Here is a tiny trained network, its code and every weight. The questions are about switching its units off for an input and a class, where a switched-off unit gives its printed mean instead of its output.

import numpy as np


def w(rows, s, z=0):
    codes = np.array(rows[::2]) - 128.0
    scale = np.full(codes.shape[1], s)
    scale[-1] = z or s
    return codes * scale


def norm(h):
    return h / np.sqrt((h * h).mean(-1, keepdims=True) + 1e-5)


def f(y):
    return np.maximum(y, 0)


def log_softmax(a):
    a = a - a.max(-1, keepdims=True)
    return a - np.log(np.exp(a).sum(-1, keepdims=True))


def net(x, mask):
    res = np.array(x, float).reshape(1, 2) / 4 @ E
    u = 0
    for l in range(3):
        y = f(norm(res) @ A[l][:, :-1].T + A[l][:, -1])
        res = res + np.where(mask[u : u + 6], y, B[l][:, -1]) @ B[l][:, :-1]
        u += 6
    return log_softmax(norm(res)[-1] @ U[:, :-1].T + U[:, -1])


A, B = {}, {}
E = w([
[65,172,24,239,124,77,93],'x0',
[142,254,217,30,141,78,111],'x1',
],0.0027)
A[0] = w([
[171,178,244,102,109,131,169,28],'0.n0',
[197,155,126,61,66,153,167,30],'0.n1',
[76,115,114,92,211,133,107,82],'0.n2',
[35,190,168,142,162,71,94,175],'0.n3',
[125,59,132,141,162,141,163,8],'0.n4',
[207,2,114,191,141,170,142,123],'0.n5',
],0.0023,0.0018)
B[0] = w([
[139,133,145,106,137,156,4,193],'0.n0',
[122,133,130,124,144,163,85,158],'0.n1',
[150,138,127,101,152,83,130,128],'0.n2',
[171,86,67,185,115,149,185,223],'0.n3',
[136,144,130,146,132,159,169,147],'0.n4',
[130,180,114,149,64,115,179,254],'0.n5',
],0.0034,0.0023)
A[1] = w([
[66,169,79,182,129,35,92,243],'1.n0',
[148,119,143,127,85,182,152,254],'1.n1',
[3,109,94,193,116,57,102,187],'1.n2',
[110,130,191,83,137,152,85,37],'1.n3',
[135,187,83,145,141,50,136,253],'1.n4',
[140,150,186,134,93,136,137,84],'1.n5',
],0.0046,0.00093)
B[1] = w([
[34,195,86,195,91,254,118,255],'1.n0',
[91,131,128,165,116,69,105,197],'1.n1',
[114,179,179,29,172,187,113,245],'1.n2',
[171,160,87,133,138,101,60,182],'1.n3',
[90,51,124,167,82,180,167,217],'1.n4',
[112,123,124,155,156,128,100,161],'1.n5',
],0.0039,0.0043)
A[2] = w([
[134,91,111,114,163,183,175,65],'2.n0',
[161,160,135,2,190,105,130,98],'2.n1',
[159,82,107,153,95,111,205,2],'2.n2',
[116,110,45,159,134,170,150,183],'2.n3',
[202,85,165,67,113,84,168,2],'2.n4',
[83,210,97,167,114,163,149,88],'2.n5',
],0.0052,0.00058)
B[2] = w([
[94,193,168,125,117,27,135,169],'2.n0',
[247,71,132,163,4,52,1,205],'2.n1',
[48,60,254,231,72,56,221,176],'2.n2',
[204,239,159,8,172,132,36,243],'2.n3',
[78,240,47,178,164,165,95,174],'2.n4',
[111,70,55,142,165,222,153,253],'2.n5',
],0.0031,0.0047)
U = w([
[101,60,197,213,76,74,212,172],'0',
[80,163,51,155,144,251,130,195],'1',
[150,94,113,113,207,90,178,36],'2',
[224,141,150,115,99,77,25,199],'3',
[153,112,102,82,206,72,207,26],'4',
[141,79,67,86,161,58,179,1],'5',
],0.011,0.0048)

Each question gives the input, the list of numbers given to net, and the class t.
The units are the neurons (one row each of A and B). Each row of codes is followed by its name. A weight is (code - 128) times the scale printed after its matrix; where a second scale follows, it is the last column's (A, B and U).
mask holds one flag per neuron, layer by layer. A switched-off neuron (its flag False) gives its mean, the last column of its row in B, instead of its output. The means were averaged over made-up inputs and are rounded, as every weight is.
A unit's drop is (log p(t) with every unit on - log p(t) with that unit switched off) / (log p(t) with every unit on - log p(t) with every unit switched off).
The circuit of an input: a set's keep is (log p(t) with only the set's units on - log p(t) with every unit switched off) / (log p(t) with every unit on - log p(t) with every unit switched off). Starting from the 12 units with the biggest drops (on a tie, the unit counted first), units are removed one at a time, each time the one whose removal leaves the highest keep (on an exact tie, the one counted first), for as long as the keep stays at least 0.8.
units of the circuit, in order: the units of the circuit, biggest drop first
top k neurons: the k neurons with the biggest drops, biggest first
top k neurons in layer l: the k neurons of layer l with the biggest drops, biggest first
drop when u is switched off: that unit's drop, to one decimal
input [-3,-1], class 3: units of the circuit, in order => (1.n0)
input [-6,-3], class 0: top 2 neurons => (1.n2 1.n0)
input [0,2], class 3: top 2 neurons => (1.n0 0.n5)
input [-2,-7], class 0: top 2 neurons => (1.n0 2.n2)
input [-6,-2], class 3: top 2 neurons in layer 1 => (1.n4 1.n0)
input [0,3], class 3: top 2 neurons in layer 0 => (0.n0 0.n5)
input [2,8], class 1: top 2 neurons in layer 1 => (1.n4 1.n2)
input [-2,-1], class 0: drop when 2.n3 is switched off => 0.3
input [-8,-2], class 3: drop when 1.n0 is switched off => 0.3
input [-3,-3], class 0: drop when 1.n0 is switched off => 0.5
input [-2,3], class 3: drop when 2.n0 is switched off => 0.0
